Below are the code and all the weights of a small trained network. Each question names an input and a class and asks about switching units off, where a switched-off unit gives its printed mean instead of its output.

import numpy as np


def w(rows, s, z=0):
    codes = np.array(rows[::2]) - 128.0
    scale = np.full(codes.shape[1], s)
    scale[-1] = z or s
    return codes * scale


def f(y):
    return y / 2 * (1 + np.tanh(0.7978845608 * (y + 0.044715 * y**3)))


def log_softmax(a):
    a = a - a.max(-1, keepdims=True)
    return a - np.log(np.exp(a).sum(-1, keepdims=True))


def net(x, mask):
    res = np.array(x, float).reshape(1, 4) / 4 @ E
    y = f(res @ A[0][:, :-1].T + A[0][:, -1])
    res = res + np.where(mask, y, B[0][:, -1]) @ B[0][:, :-1]
    return log_softmax(res[-1] @ U[:, :-1].T + U[:, -1])


A, B = {}, {}
E = w([
[176,47,102,226],'x0',
[131,134,122,128],'x1',
[254,162,241,127],'x2',
[176,33,63,19],'x3',
],0.0072)
A[0] = w([
[219,38,101,65,1],'n0',
[87,130,122,1,132],'n1',
[92,23,90,137,54],'n2',
[12,74,70,190,120],'n3',
[115,138,133,127,92],'n4',
[151,121,121,146,141],'n5',
[135,120,123,140,106],'n6',
[170,134,121,174,156],'n7',
[110,140,110,112,114],'n8',
[73,117,123,65,135],'n9',
[131,168,120,114,120],'n10',
[158,139,146,177,136],'n11',
[90,130,66,72,133],'n12',
[88,120,109,85,126],'n13',
[51,222,144,189,122],'n14',
[76,149,135,149,91],'n15',
[76,201,207,46,74],'n16',
[104,114,126,113,99],'n17',
[180,162,180,77,124],'n18',
[135,128,164,163,116],'n19',
[152,108,111,138,125],'n20',
[167,141,182,214,123],'n21',
[98,212,174,48,128],'n22',
[67,135,47,194,8],'n23',
[225,52,104,69,164],'n24',
],0.013,0.0092)
B[0] = w([
[166,5,109,175,185],'n0',
[109,188,212,116,213],'n1',
[85,214,149,122,180],'n2',
[167,78,20,109,246],'n3',
[132,141,112,122,119],'n4',
[118,107,130,130,139],'n5',
[136,134,118,127,123],'n6',
[123,99,169,126,158],'n7',
[127,143,137,121,135],'n8',
[130,168,176,132,180],'n9',
[98,131,107,139,132],'n10',
[124,115,173,130,153],'n11',
[119,156,185,133,197],'n12',
[112,154,162,126,165],'n13',
[131,130,34,118,213],'n14',
[124,158,98,119,144],'n15',
[155,61,74,158,181],'n16',
[141,154,132,117,128],'n17',
[111,123,50,144,175],'n18',
[155,147,162,129,140],'n19',
[154,112,114,114,139],'n20',
[121,123,216,140,179],'n21',
[150,94,50,115,194],'n22',
[141,76,143,172,166],'n23',
[111,182,45,106,241],'n24',
],0.024,0.011)
U = w([
[131,170,79,99,51],'0',
[187,57,124,190,255],'1',
[107,179,255,130,105],'2',
],0.0091,0.0026)

Each question gives the input, the list of numbers given to net, and the class t.
The units are the neurons (one row each of A and B). Each row of codes is followed by its name. A weight is (code - 128) times the scale printed after its matrix; where a second scale follows, it is the last column's (A, B and U).
mask holds one flag per neuron, in row order. A switched-off neuron (its flag False) gives its mean, the last column of its row in B, instead of its output. The means were averaged over made-up inputs and are rounded, as every weight is.
A unit's drop is (log p(t) with every unit on - log p(t) with that unit switched off) / (log p(t) with every unit on - log p(t) with every unit switched off).
The circuit of an input: a set's keep is (log p(t) with only the set's units on - log p(t) with every unit switched off) / (log p(t) with every unit on - log p(t) with every unit switched off). Starting from the 12 units with the biggest drops (on a tie, the unit counted first), units are removed one at a time, each time the one whose removal leaves the highest keep (on an exact tie, the one counted first), for as long as the keep stays at least 0.8.
units of the circuit, in order: the units of the circuit, biggest drop first
top k neurons: the k neurons with the biggest drops, biggest first
drop of u: that unit's drop, to one decimal
input [1,0,2,-8], class 2: top 2 neurons -> (n3; n21)
input [-3,-8,1,-4], class 1: units of the circuit, in order -> (n24)
input [2,6,-5,-8], class 1: top 2 neurons -> (n23; n24)
input [-3,-8,1,-6], class 1: top 2 neurons -> (n24; n16)
input [-5,8,7,0], class 1: top 3 neurons -> (n16; n24; n2)
input [-1,-2,2,-2], class 1: top 2 neurons -> (n24; n1)
input [3,-8,-6,-4], class 1: top 3 neurons -> (n23; n24; n1)
input [7,-5,-1,5], class 0: top 3 neurons -> (n24; n2; n23)
input [-7,-1,1,-7], class 1: top 3 neurons -> (n16; n24; n2)
input [8,4,-1,8], class 0: top 2 neurons -> (n24; n2)
input [2,-2,2,0], class 2: top 2 neurons -> (n3; n0)
input [-7,8,3,-3], class 1: top 2 neurons -> (n16; n24)
input [-6,-5,5,-7], class 1: top 2 neurons -> (n16; n24)
input [2,2,-8,-8], class 1: units of the circuit, in order -> (n23)
input [8,-7,-4,6], class 0: top 2 neurons -> (n2; n24)
input [-1,3,-6,5], class 2: drop of n1 -> 0.1
input [8,2,-2,5], class 0: drop of n16 -> 0.2
input [-5,5,0,1], class 2: drop of n3 -> 0.9
input [-2,4,-5,4], class 2: drop of n18 -> 0.0
